Here is a tiny trained network, its code and every weight. The questions are about switching its units off for an input and a target symbol, where a switched-off unit gives its printed mean instead of its output.

import numpy as np


def w(rows, s, z=0):
    codes = np.array(rows[::2]) - 128.0
    scale = np.full(codes.shape[1], s)
    scale[-1] = z or s
    return codes * scale


def f(y):
    return y / 2 * (1 + np.tanh(0.7978845608 * (y + 0.044715 * y**3)))


def softmax(a):
    e = np.exp(a - a.max(-1, keepdims=True))
    return e / e.sum(-1, keepdims=True)


def log_softmax(a):
    a = a - a.max(-1, keepdims=True)
    return a - np.log(np.exp(a).sum(-1, keepdims=True))


def net(x, mask):
    ids = ['ΓΔΛΩαβεζηθμξσψ'.index(c) for c in x.split()]
    T = len(ids)
    res = E[ids] + P[:T]
    u = 0
    for l in range(2):
        q, k, v = (res @ M[l].T for M in (Q, K, V))
        z = softmax(np.where(np.tri(T) > 0, q @ k.T / 2**0.5, -1e9)) @ v
        res = res + np.where(mask[u], z, O[l][:, -1]) @ O[l][:, :-1]
        u += 1
        y = f(res @ A[l][:, :-1].T + A[l][:, -1])
        res = res + np.where(mask[u : u + 16], y, B[l][:, -1]) @ B[l][:, :-1]
        u += 16
    return log_softmax(res[-1] @ U[:, :-1].T + U[:, -1])


Q, K, V, O, A, B = {}, {}, {}, {}, {}, {}
E = w([
[120,86,113,159,158,156,70],'Γ',
[230,75,129,106,74,44,46],'Δ',
[111,157,192,111,73,74,96],'Λ',
[126,89,112,143,161,168,76],'Ω',
[158,50,98,169,188,151,114],'α',
[150,179,150,86,110,144,142],'β',
[137,126,122,123,216,125,140],'ε',
[123,141,198,194,86,126,159],'ζ',
[154,143,178,143,183,187,104],'η',
[87,114,177,173,171,66,185],'θ',
[249,115,69,113,177,103,114],'μ',
[111,84,134,176,79,141,194],'ξ',
[203,68,165,190,188,179,154],'σ',
[160,65,157,130,121,197,193],'ψ',
],0.018)
P = w([
[136,90,169,59,89,82,59],'0',
[132,90,159,69,104,102,75],'1',
[119,90,150,75,117,117,95],'2',
[107,100,146,91,127,129,116],'3',
[98,111,133,97,134,144,139],'4',
[87,116,129,113,142,154,161],'5',
[79,125,119,122,151,164,186],'6',
[67,135,107,134,157,178,206],'7',
[57,148,104,145,166,186,229],'8',
[46,156,96,160,175,197,252],'9',
],0.011)
Q[0] = w([
[61,47,231,94,164,252,129],'0.h1',
[39,204,135,145,13,63,102],'0.h1',
],0.037)
K[0] = w([
[1,135,92,148,187,202,248],'0.h1',
[32,152,223,67,50,148,50],'0.h1',
],0.034)
V[0] = w([
[2,147,88,59,150,159,27],'0.h1',
[70,186,99,123,147,102,221],'0.h1',
],0.0071)
O[0] = w([
[178,226,137,188,81,60,173,80],'0.h1',
[163,97,129,181,87,195,3,1],'0.h1',
],0.0048,0.0036)
A[0] = w([
[89,174,98,77,102,107,169,84],'0.n1',
[179,192,39,88,121,139,160,64],'0.n2',
[142,134,146,139,97,120,187,134],'0.n3',
[168,126,160,141,91,138,154,73],'0.n4',
[100,227,132,134,85,134,46,62],'0.n5',
[44,117,100,217,141,9,117,1],'0.n6',
[233,96,67,228,42,98,89,53],'0.n7',
[50,141,83,117,141,106,65,109],'0.n8',
[148,109,117,157,109,164,32,69],'0.n9',
[126,129,158,131,99,125,180,116],'0.n10',
[86,200,85,108,58,151,123,84],'0.n11',
[94,121,147,126,116,150,159,61],'0.n12',
[227,136,97,118,93,193,88,87],'0.n13',
[120,127,95,96,204,137,69,48],'0.n14',
[81,80,55,131,32,126,105,7],'0.n15',
[116,144,100,105,131,129,192,41],'0.n16',
],0.011,0.0052)
B[0] = w([
[102,127,61,110,176,103,109,95],'0.n1',
[29,137,99,72,176,95,91,86],'0.n2',
[94,96,127,118,146,149,69,147],'0.n3',
[111,110,137,123,110,157,85,81],'0.n4',
[124,79,93,45,116,165,209,97],'0.n5',
[58,121,100,4,151,193,165,98],'0.n6',
[248,32,127,127,158,189,95,118],'0.n7',
[188,88,125,134,83,155,218,161],'0.n8',
[110,170,124,96,208,71,126,142],'0.n9',
[97,97,130,127,150,149,52,149],'0.n10',
[44,129,113,73,145,91,134,89],'0.n11',
[149,110,97,142,173,149,58,149],'0.n12',
[141,104,88,136,209,122,89,114],'0.n13',
[123,85,186,184,152,76,112,249],'0.n14',
[102,49,138,107,223,119,147,85],'0.n15',
[146,118,111,124,102,175,110,64],'0.n16',
],0.016,0.0016)
Q[1] = w([
[112,106,255,229,140,174,185],'1.h1',
[118,183,132,235,78,98,183],'1.h1',
],0.029)
K[1] = w([
[85,138,112,185,169,252,154],'1.h1',
[87,184,172,183,160,121,137],'1.h1',
],0.035)
V[1] = w([
[108,122,106,188,128,8,223],'1.h1',
[67,15,23,203,73,104,121],'1.h1',
],0.011)
O[1] = w([
[185,111,103,228,110,255,44,2],'1.h1',
[113,119,217,89,49,50,14,149],'1.h1',
],0.0049,0.0063)
A[1] = w([
[140,166,120,138,126,95,184,94],'1.n1',
[174,152,116,176,171,101,130,73],'1.n2',
[109,158,95,102,138,101,163,2],'1.n3',
[166,202,125,69,121,164,96,84],'1.n4',
[81,140,105,105,128,138,100,28],'1.n5',
[152,106,142,153,131,143,156,128],'1.n6',
[131,147,90,97,108,105,114,88],'1.n7',
[145,188,117,157,95,99,145,144],'1.n8',
[123,130,96,122,32,144,163,38],'1.n9',
[151,143,156,132,141,100,134,61],'1.n10',
[168,146,88,131,142,152,158,117],'1.n11',
[118,157,137,154,74,143,153,151],'1.n12',
[177,192,107,185,121,107,115,48],'1.n13',
[107,117,142,103,139,117,160,18],'1.n14',
[170,115,130,164,90,159,105,90],'1.n15',
[167,250,111,155,54,115,108,99],'1.n16',
],0.018,0.0079)
B[1] = w([
[139,161,119,83,158,146,141,201],'1.n1',
[98,175,89,155,164,160,83,246],'1.n2',
[150,106,165,153,110,124,93,170],'1.n3',
[143,183,178,104,159,169,132,137],'1.n4',
[181,130,132,125,111,85,159,168],'1.n5',
[144,111,151,119,175,127,100,252],'1.n6',
[144,184,137,166,139,142,155,157],'1.n7',
[113,113,140,140,183,105,177,195],'1.n8',
[85,172,66,149,128,153,70,134],'1.n9',
[83,86,101,135,93,161,107,179],'1.n10',
[144,165,192,96,27,132,135,205],'1.n11',
[163,141,116,124,121,71,117,213],'1.n12',
[106,58,122,79,95,236,46,212],'1.n13',
[111,107,80,123,117,184,118,218],'1.n14',
[166,117,81,100,73,123,161,248],'1.n15',
[68,178,148,255,135,152,214,213],'1.n16',
],0.02,0.0049)
U = w([
[115,160,79,147,153,104,159,104],'Γ',
[117,169,78,135,160,72,173,187],'Δ',
[77,219,20,111,83,112,109,89],'Λ',
[102,137,102,217,117,169,179,117],'Ω',
[230,111,57,137,134,106,137,206],'α',
[142,139,90,183,143,154,148,107],'β',
[144,122,96,141,149,196,68,1],'ε',
[91,153,92,147,204,77,216,127],'ζ',
[138,217,154,104,176,162,164,180],'η',
[103,158,52,166,238,109,113,121],'θ',
[131,152,104,161,153,149,135,103],'μ',
[50,141,200,170,103,73,65,171],'ξ',
[154,60,194,191,253,156,148,25],'σ',
[41,89,59,59,168,180,216,135],'ψ',
],0.0045,0.0034)

Each question gives the input, a string of symbols that net reads in full, and the target symbol t.
The units are the heads (2 rows each of Q, K, V and O) and the neurons (one row each of A and B). Each row of codes is followed by its name. A weight is (code - 128) times the scale printed after its matrix; where a second scale follows, it is the last column's (O, A, B and U).
mask holds one flag per unit, layer by layer, with each layer's heads first. A switched-off unit (its flag False) gives its mean, the last column of its rows in O or B, instead of its output. The means were averaged over made-up inputs and are rounded, as every weight is.
A unit's drop is (log p(t) with every unit on - log p(t) with that unit switched off) / (log p(t) with every unit on - log p(t) with every unit switched off).
The circuit of an input: a set's keep is (log p(t) with only the set's units on - log p(t) with every unit switched off) / (log p(t) with every unit on - log p(t) with every unit switched off). Starting from the 12 units with the biggest drops (on a tie, the unit counted first), units are removed one at a time, each time the one whose removal leaves the highest keep (on an exact tie, the one counted first), for as long as the keep stays at least 0.8.
units of the circuit, in order: the units of the circuit, biggest drop first
unit that matters most: the unit with the biggest drop
top k neurons: the k neurons with the biggest drops, biggest first
k most important neurons of layer l: the k neurons of layer l with the biggest drops, biggest first
drop of u: that unit's drop, to one decimal
input ξ Ω Ω Δ Ω ξ η η, target ξ: unit that matters most	0.h1
input ε α θ ε α Ω η ξ Ω Λ, target Λ: units of the circuit, in order	0.h1, 0.n5, 1.n9, 0.n14
input Δ ψ Ω Ω α, target α: top 3 neurons	0.n7, 0.n15, 1.n15
input β σ β Ω Δ Ω σ σ, target σ: units of the circuit, in order	1.n6, 1.n15
input ψ η Δ Ω σ Ω η, target σ: 2 most important neurons of layer 0	0.n14, 0.n9
input α Γ Ω μ, target θ: top 2 neurons	0.n2, 0.n14
input Ω ε Λ μ, target θ: units of the circuit, in order	0.n13, 1.n2
input β Ω μ Δ, target α: 2 most important neurons of layer 1	1.n15, 1.n16
input Δ ξ α Ω Γ Δ α θ, target ψ: top 2 neurons	0.n6, 1.n14
input Ω ψ Δ σ, target ψ: top 2 neurons	0.n14, 1.n14
input σ Δ ψ Λ Γ, target ψ: 3 most important neurons of layer 1	1.n14, 1.n10, 1.n1
input ψ ψ ε, target ψ: top 3 neurons	1.n10, 1.n14, 1.n1
input Ω ψ σ ξ, target ψ: top 2 neurons	0.n15, 0.n14
input ε β Δ ζ Ω, target ζ: top 2 neurons	1.n8, 0.n10
input Ω η Δ Ω Ω Δ θ ε ψ η, target ψ: top 2 neurons	1.n14, 1.n10
input α Δ ψ Ω σ Λ Ω, target σ: top 2 neurons	0.n14, 1.n6
input η ξ ζ Ω Ω, target ζ: 3 most important neurons of layer 0	0.n10, 0.n8, 0.n3
input ξ ζ Ω Ω β ζ Γ, target ζ: 2 most important neurons of layer 1	1.n8, 1.n13
input β ψ Δ α Ω η Ω ψ Ω α, target ψ: 4 most important neurons of layer 0	0.n12, 0.n10, 0.n14, 0.n3
input η Δ Ω α Ω Ω, target α: unit that matters most	1.h1
input Λ β Δ Ω Γ Γ, target Ω: top 2 neurons	1.n16, 0.n7
input Λ ψ Ω Ω Ω Ω ε Ω, target ε: top 2 neurons	0.n9, 1.n13
input β ψ η Ω ψ ξ, target ψ: top 2 neurons	0.n15, 1.n14
input ε σ β Δ Δ Λ β η α, target η: top 2 neurons	1.n11, 1.n1
input ε Ω Ω μ Δ Ω Ω ξ ξ η, target ξ: drop of 0.h1	0.1
